Here is a tiny trained network, its code and every weight. The questions are about switching its units off for an input and a target symbol, where a switched-off unit gives its printed mean instead of its output.

import numpy as np


def w(rows, s, z=0):
    codes = np.array(rows[::2]) - 128.0
    scale = np.full(codes.shape[1], s)
    scale[-1] = z or s
    return codes * scale


def f(y):
    return y / 2 * (1 + np.tanh(0.7978845608 * (y + 0.044715 * y**3)))


def softmax(a):
    e = np.exp(a - a.max(-1, keepdims=True))
    return e / e.sum(-1, keepdims=True)


def log_softmax(a):
    a = a - a.max(-1, keepdims=True)
    return a - np.log(np.exp(a).sum(-1, keepdims=True))


def net(x, mask):
    ids = ['βγζημπφω'.index(c) for c in x.split()]
    T = len(ids)
    res = E[ids] + P[:T]
    u = 0
    for l in range(3):
        r = res
        for j in range(2):
            rows = slice(2 * j, 2 * j + 2)
            q, k, v = (r @ M[l][rows].T for M in (Q, K, V))
            z = softmax(np.where(np.tri(T) > 0, q @ k.T / 2**0.5, -1e9)) @ v
            o = O[l][rows]
            res = res + np.where(mask[u + j], z, o[:, -1]) @ o[:, :-1]
        u += 2
        y = f(res @ A[l][:, :-1].T + A[l][:, -1])
        res = res + np.where(mask[u : u + 8], y, B[l][:, -1]) @ B[l][:, :-1]
        u += 8
    return log_softmax(res[-1] @ U[:, :-1].T + U[:, -1])


Q, K, V, O, A, B = {}, {}, {}, {}, {}, {}
E = w([
[147,95,146],'β',
[162,38,129],'γ',
[67,73,140],'ζ',
[169,109,145],'η',
[203,116,140],'μ',
[146,95,145],'π',
[142,116,154],'φ',
[3,137,27],'ω',
],0.018)
P = w([
[149,253,58],'0',
[143,193,61],'1',
[149,149,74],'2',
[146,147,103],'3',
[139,144,125],'4',
[141,148,153],'5',
[143,152,176],'6',
[158,127,190],'7',
[165,123,209],'8',
[165,135,229],'9',
],0.0045)
Q[0] = w([
[112,47,124],'L0H1',
[104,204,135],'L0H1',
[159,89,121],'L0H2',
[90,203,6],'L0H2',
],0.019)
K[0] = w([
[88,150,170],'L0H1',
[124,64,88],'L0H1',
[113,123,150],'L0H2',
[126,162,4],'L0H2',
],0.026)
V[0] = w([
[134,148,191],'L0H1',
[150,36,2],'L0H1',
[165,143,127],'L0H2',
[202,160,136],'L0H2',
],0.0087)
O[0] = w([
[105,187,154,107],'L0H1',
[243,52,32,225],'L0H1',
[123,82,61,65],'L0H2',
[125,49,2,3],'L0H2',
],0.0057,0.0021)
A[0] = w([
[119,150,134,104],'L0N1',
[126,150,131,43],'L0N2',
[163,149,245,92],'L0N3',
[187,47,226,14],'L0N4',
[129,61,76,119],'L0N5',
[114,165,120,101],'L0N6',
[130,112,113,137],'L0N7',
[255,195,94,2],'L0N8',
],0.0078,0.0038)
B[0] = w([
[133,113,104,87],'L0N1',
[147,65,73,43],'L0N2',
[157,173,85,213],'L0N3',
[103,245,112,251],'L0N4',
[116,193,161,176],'L0N5',
[134,120,77,69],'L0N6',
[124,147,137,148],'L0N7',
[203,16,108,127],'L0N8',
],0.011,0.0016)
Q[1] = w([
[251,237,147],'L1H1',
[169,99,208],'L1H1',
[103,194,52],'L1H2',
[162,162,203],'L1H2',
],0.023)
K[1] = w([
[71,2,85],'L1H1',
[74,64,219],'L1H1',
[106,121,23],'L1H2',
[105,129,165],'L1H2',
],0.026)
V[1] = w([
[151,163,118],'L1H1',
[93,62,112],'L1H1',
[132,109,131],'L1H2',
[63,4,165],'L1H2',
],0.011)
O[1] = w([
[82,73,118,93],'L1H1',
[187,238,106,165],'L1H1',
[142,123,101,136],'L1H2',
[111,253,11,254],'L1H2',
],0.0049,0.0047)
A[1] = w([
[188,138,255,67],'L1N1',
[179,208,132,164],'L1N2',
[211,139,84,2],'L1N3',
[139,118,120,105],'L1N4',
[80,110,115,38],'L1N5',
[111,34,140,144],'L1N6',
[83,116,180,152],'L1N7',
[142,98,110,107],'L1N8',
],0.013,0.0055)
B[1] = w([
[169,196,40,144],'L1N1',
[90,2,145,254],'L1N2',
[174,175,27,157],'L1N3',
[136,120,142,118],'L1N4',
[155,135,85,126],'L1N5',
[188,170,221,151],'L1N6',
[173,186,34,168],'L1N7',
[140,108,164,116],'L1N8',
],0.015,0.007)
Q[2] = w([
[223,205,252],'L2H1',
[94,113,175],'L2H1',
[100,149,118],'L2H2',
[162,127,134],'L2H2',
],0.024)
K[2] = w([
[123,2,116],'L2H1',
[124,106,95],'L2H1',
[105,146,117],'L2H2',
[160,131,153],'L2H2',
],0.033)
V[2] = w([
[253,225,75],'L2H1',
[227,48,36],'L2H1',
[104,2,231],'L2H2',
[75,44,45],'L2H2',
],0.0071)
O[2] = w([
[156,255,85,185],'L2H1',
[238,162,140,152],'L2H1',
[193,167,186,110],'L2H2',
[87,25,132,252],'L2H2',
],0.0082,0.0031)
A[2] = w([
[105,169,148,173],'L2N1',
[167,83,193,80],'L2N2',
[248,84,166,127],'L2N3',
[155,115,95,61],'L2N4',
[202,172,102,185],'L2N5',
[158,73,194,181],'L2N6',
[93,150,84,151],'L2N7',
[87,138,187,254],'L2N8',
],0.013,0.0061)
B[2] = w([
[112,172,38,147],'L2N1',
[76,155,187,181],'L2N2',
[174,62,73,254],'L2N3',
[133,203,136,148],'L2N4',
[75,116,151,253],'L2N5',
[167,153,207,248],'L2N6',
[137,103,167,188],'L2N7',
[121,252,43,220],'L2N8',
],0.021,0.0075)
U = w([
[153,131,158,8],'β',
[71,114,228,253],'γ',
[77,191,102,208],'ζ',
[95,20,199,119],'η',
[130,80,112,28],'μ',
[157,128,158,84],'π',
[171,146,168,181],'φ',
[1,40,172,231],'ω',
],0.0068,0.0022)

Each question gives the input, a string of symbols that net reads in full, and the target symbol t.
The units are the heads (2 rows each of Q, K, V and O) and the neurons (one row each of A and B). Each row of codes is followed by its name. A weight is (code - 128) times the scale printed after its matrix; where a second scale follows, it is the last column's (O, A, B and U).
mask holds one flag per unit, layer by layer, with each layer's heads first. A switched-off unit (its flag False) gives its mean, the last column of its rows in O or B, instead of its output. The means were averaged over made-up inputs and are rounded, as every weight is.
A unit's drop is (log p(t) with every unit on - log p(t) with that unit switched off) / (log p(t) with every unit on - log p(t) with every unit switched off).
The circuit of an input: a set's keep is (log p(t) with only the set's units on - log p(t) with every unit switched off) / (log p(t) with every unit on - log p(t) with every unit switched off). Starting from the 12 units with the biggest drops (on a tie, the unit counted first), units are removed one at a time, each time the one whose removal leaves the highest keep (on an exact tie, the one counted first), for as long as the keep stays at least 0.8.
units of the circuit, in order: the units of the circuit, biggest drop first
unit that matters most: the unit with the biggest drop
k most important neurons: the k neurons with the biggest drops, biggest first
top k neurons in layer l: the k neurons of layer l with the biggest drops, biggest first
heads that matter: for each layer, one digit per head in row order, 1 if its drop is at least 0.15 and else 0, layers parted by /
input π π π μ π π ζ ω, target ω: unit that matters most -> L2H2
input φ μ π, target ζ: heads that matter -> 10 / 11 / 01
input ζ μ ζ μ φ, target ω: top 2 neurons in layer 1 -> [L1N3, L1N2]
input φ ζ π π ζ φ γ β ζ, target φ: units of the circuit, in order -> [L1N6, L1H1, L2N5, L2N6]
input φ π π ζ ζ ζ ζ β, target γ: 3 most important neurons -> [L0N4, L1N2, L0N3]
input φ π φ η φ η π μ γ β, target ω: units of the circuit, in order -> [L2N8, L1N1, L2N5, L2N6]
input ζ ζ ζ γ, target γ: top 2 neurons in layer 1 -> [L1N2, L1N7]
input ω ω π, target η: heads that matter -> 11 / 00 / 00
input μ ω ζ μ π ζ π, target ω: units of the circuit, in order -> [L0H2, L1N6, L2H1]
input π μ ζ β ω μ, target ζ: 4 most important neurons -> [L1N3, L2N4, L1N2, L0N8]
input μ μ γ γ, target ω: units of the circuit, in order -> [L2N5, L2N8, L2H1, L2N6]
input π φ φ ζ ζ π ζ η, target η: units of the circuit, in order -> [L2N8, L1N2]
input β ζ ζ ζ φ ω ζ η η ζ, target η: heads that matter -> 00 / 11 / 10
input β ζ φ ζ, target φ: unit that matters most -> L2H1
input γ ζ π π ζ ζ ζ γ, target γ: heads that matter -> 00 / 01 / 01
input π π π ζ ζ π ζ ζ μ φ, target γ: units of the circuit, in order -> [L1N2, L2H2, L2N2, L1N7]
input ζ μ π, target γ: 4 most important neurons -> [L1N6, L1N2, L0N4, L1N7]
input ω ζ ζ ζ β ζ η ζ, target η: 3 most important neurons -> [L1N6, L2N8, L1N2]
input φ ζ ζ φ ζ ζ ζ, target ζ: 2 most important neurons -> [L1N2, L2N1]
input ζ η β π, target γ: top 4 neurons in layer 1 -> [L1N2, L1N6, L1N3, L1N7]
input ζ ζ ζ ζ ζ π μ, target μ: unit that matters most -> L1N3
input μ φ π ζ ζ ζ ζ ζ ζ ζ, target ζ: heads that matter -> 00 / 01 / 00
input π η μ ζ φ φ μ, target ζ: top 4 neurons in layer 1 -> [L1N3, L1N6, L1N1, L1N2]
input φ η γ, target ζ: heads that matter -> 10 / 11 / 01
input ζ ζ ζ ζ μ ζ, target μ: 3 most important neurons -> [L2N3, L1N2, L1N6]
input ζ ζ ζ π ζ φ, target γ: top 3 neurons in layer 2 -> [L2N6, L2N2, L2N3]
input γ π π φ ζ π π φ η ω, target ω: top 3 neurons in layer 2 -> [L2N8, L2N7, L2N6]
input φ φ φ, target ζ: top 4 neurons in layer 2 -> [L2N6, L2N3, L2N1, L2N7]
